Look-ups in named tables: a row name and a column name give one cell, copied from the table.

nol
columns: bimizu, fisu
zugi: [43039, 63291]
sofe: [16921, 16842]
geteka: [87302, 61528]
bem: [87225, 58520]
ziz: [55767, 88722]
mef: [78798, 19458]
togu: [63516, 36481]
met: [45407, 9830]
seb: [30152, 50271]
levup: [18542, 71920]

geteka, bimizu: 87302
seb, bimizu: 30152
met, fisu: 9830
met, bimizu: 45407
levup, bimizu: 18542
levup, fisu: 71920
geteka, fisu: 61528
togu, bimizu: 63516
seb, fisu: 50271
sofe, bimizu: 16921

Table fulugi
cols = sumipom, tur, feb, dudum
bozuzo: [151, 112, 118, 178]
bubizav: [16, 135, 179, 152]
pog: [159, 109, 83, 92]
fip: [93, 94, 115, 141]
sutu: [156, 111, 98, 44]
lal: [174, 149, 105, 107]
teg: [212, 138, 77, 49]
rimimi: [86, 120, 126, 137]

rimimi, tur -> 120
bubizav, tur -> 135
pog, feb -> 83
rimimi, sumipom -> 86
bubizav, sumipom -> 16
pog, sumipom -> 159
sutu, dudum -> 44
sutu, tur -> 111
fip, tur -> 94
lal, tur -> 149
bozuzo, tur -> 112
lal, feb -> 105
lal, sumipom -> 174
Which row has the largest sumipom? teg

kufik =
columns: surol, tira
nesidaz: [28067, -69350]
lod: [-26823, 63128]
ziv: [-12371, -64228]

What is the tira of nesidaz in kufik? -69350
What is the surol of nesidaz in kufik? 28067
What is the surol of lod in kufik? -26823
What is the surol of ziv in kufik? -12371
What is the tira of ziv in kufik? -64228
What is the tira of lod in kufik? 63128

zir
         kesulo  segapef   zoki  vidom   digo  sogum    mup  feromis  dunukim    ril
gezum     56445    50722  34909  28138  47910  61038  37693    54428    19609  21199
penur     24794    43260  26915  44617  37488  30988  47117    44670    47843  37587
biv       47874    18401  51619  40123  47029  66043  49127    33212    31239  19437
suz       62516     5794  47406  24833  70094  75225  23262    24788    26253   4877
nuzo      52966    44018  53058  40413  43735  32649  25924    19868    37665  45528
zuvez     47498    54210  40814  58361  30322  12796  44995    72453    24964  14850
dazemeg   20762    18180  44629  24367  48564  48715  39651     5583    57365  40788
radunep   45263    15628  64237  34643  29984  35514  16377    33316    32210  39884
gunat     67174     7175  39510  32681  61616  68797  11929    38819    19714  28761
lis       21579    52882  20964  54505  37472  36944  41149    43239    82337  47519
varota    25073    46325  30955  65211  19472  51071  43772    56489    48902  53148
der       34795    69593  12580  43346  35449  28224  48360    31394    46683  44033

What is the sogum of gezum in zir?
61038
What is the feromis of gunat in zir?
38819
What is the digo of nuzo in zir?
43735
What is the sogum of gunat in zir?
68797
What is the segapef of radunep in zir?
15628
What is the vidom of lis in zir?
54505
What is the digo of lis in zir?
37472
What is the feromis of varota in zir?
56489
What is the dunukim of lis in zir?
82337
What is the feromis of radunep in zir?
33316
What is the feromis of zuvez in zir?
72453
What is the segapef of biv in zir?
18401
What is the ril of varota in zir?
53148
What is the kesulo of dazemeg in zir?
20762

dilav:
         lotagop  les  dud
tinemek      163   95  157
sapazoz      173   97  150
pemem        194  101  127
ker          103   66   12
lasu         103   96  128
gomogus      151   82  172
fisupuv      121   92  157
zanuga       102  102   95

les of gomogus is 82
dud of sapazoz is 150
les of zanuga is 102
lotagop of tinemek is 163
lotagop of sapazoz is 173
dud of pemem is 127
lotagop of pemem is 194
lotagop of ker is 103
les of fisupuv is 92
dud of fisupuv is 157
dud of ker is 12

lilez:
         ger  med  vesopo  sulez  zikanaz  kek  dofered  mot
gemot    6.6  9.3     3.4    4.1      9.9  9.5      2.9  5.1
mit      5.7  5.9     6.2    4.9      6.2  6.8      4.9  5.9
numep    6.0  4.3     4.0    4.3      5.1  5.2      5.2  4.9
fugegok  4.4  5.6     6.2    5.9      5.1  4.9      5.3  5.2
zag      6.3  5.6     5.3    6.0      5.6  5.5      6.3  6.0
mok      9.3  6.4     5.0    8.6      4.2  7.0      9.2  9.7
fut      2.8  4.4     6.1    3.5      6.5  3.6      3.3  2.2
sib      4.6  5.8     6.3    3.7      6.5  6.9      3.3  5.2
surerur  5.6  5.6     5.7    5.7      5.5  5.5      5.7  5.7
ror      5.0  5.6     5.8    5.4      5.5  5.5      5.1  5.4
fuz      3.5  5.2     6.3    4.2      6.5  4.5      3.9  3.3

What is the sulez of fugegok in lilez?
5.9
What is the mot of gemot in lilez?
5.1
What is the kek of fut in lilez?
3.6
What is the sulez of zag in lilez?
6.0
What is the kek of fuz in lilez?
4.5
What is the zikanaz of sib in lilez?
6.5
What is the ger of mok in lilez?
9.3
Row with the largest zikanaz: gemot

goluru.csv
,lak,ropupus,tenez,kozuti,tikinit
pagokaz,75,71,156,102,183
sav,137,37,137,122,151
faz,185,40,219,137,167
tavova,136,38,134,123,150
pup,205,17,174,145,142
kefa,208,24,203,146,153
mib,199,4,113,144,119

What is the ropupus of mib in goluru? 4
What is the tikinit of kefa in goluru? 153
What is the tenez of pagokaz in goluru? 156
What is the lak of mib in goluru? 199
What is the tenez of kefa in goluru? 203
What is the lak of pagokaz in goluru? 75
What is the kozuti of tavova in goluru? 123
What is the tenez of tavova in goluru? 134

minane:
          ger  delibud  korafak  luga
zib       435      180      429   191
lolebug    41      -84        5   911
nok       348      579      247  -220
vakofe     57      465      168   566
zugavoz  -139      454       56   346
bipavef   293      560      310  -186
fegupu    324     -148      361   140
renot    -117     -362       63   -85
nidulo     48      262      182   742
tibo      408      641      192  -488
ber       199     -147      392  -233
pezipe    412       95      327  -524

fegupu, korafak: 361
bipavef, luga: -186
zib, ger: 435
vakofe, luga: 566
fegupu, ger: 324
ber, ger: 199
zugavoz, luga: 346
tibo, korafak: 192
nidulo, delibud: 262
renot, luga: -85
ber, korafak: 392
lolebug, luga: 911
vakofe, ger: 57
nidulo, korafak: 182

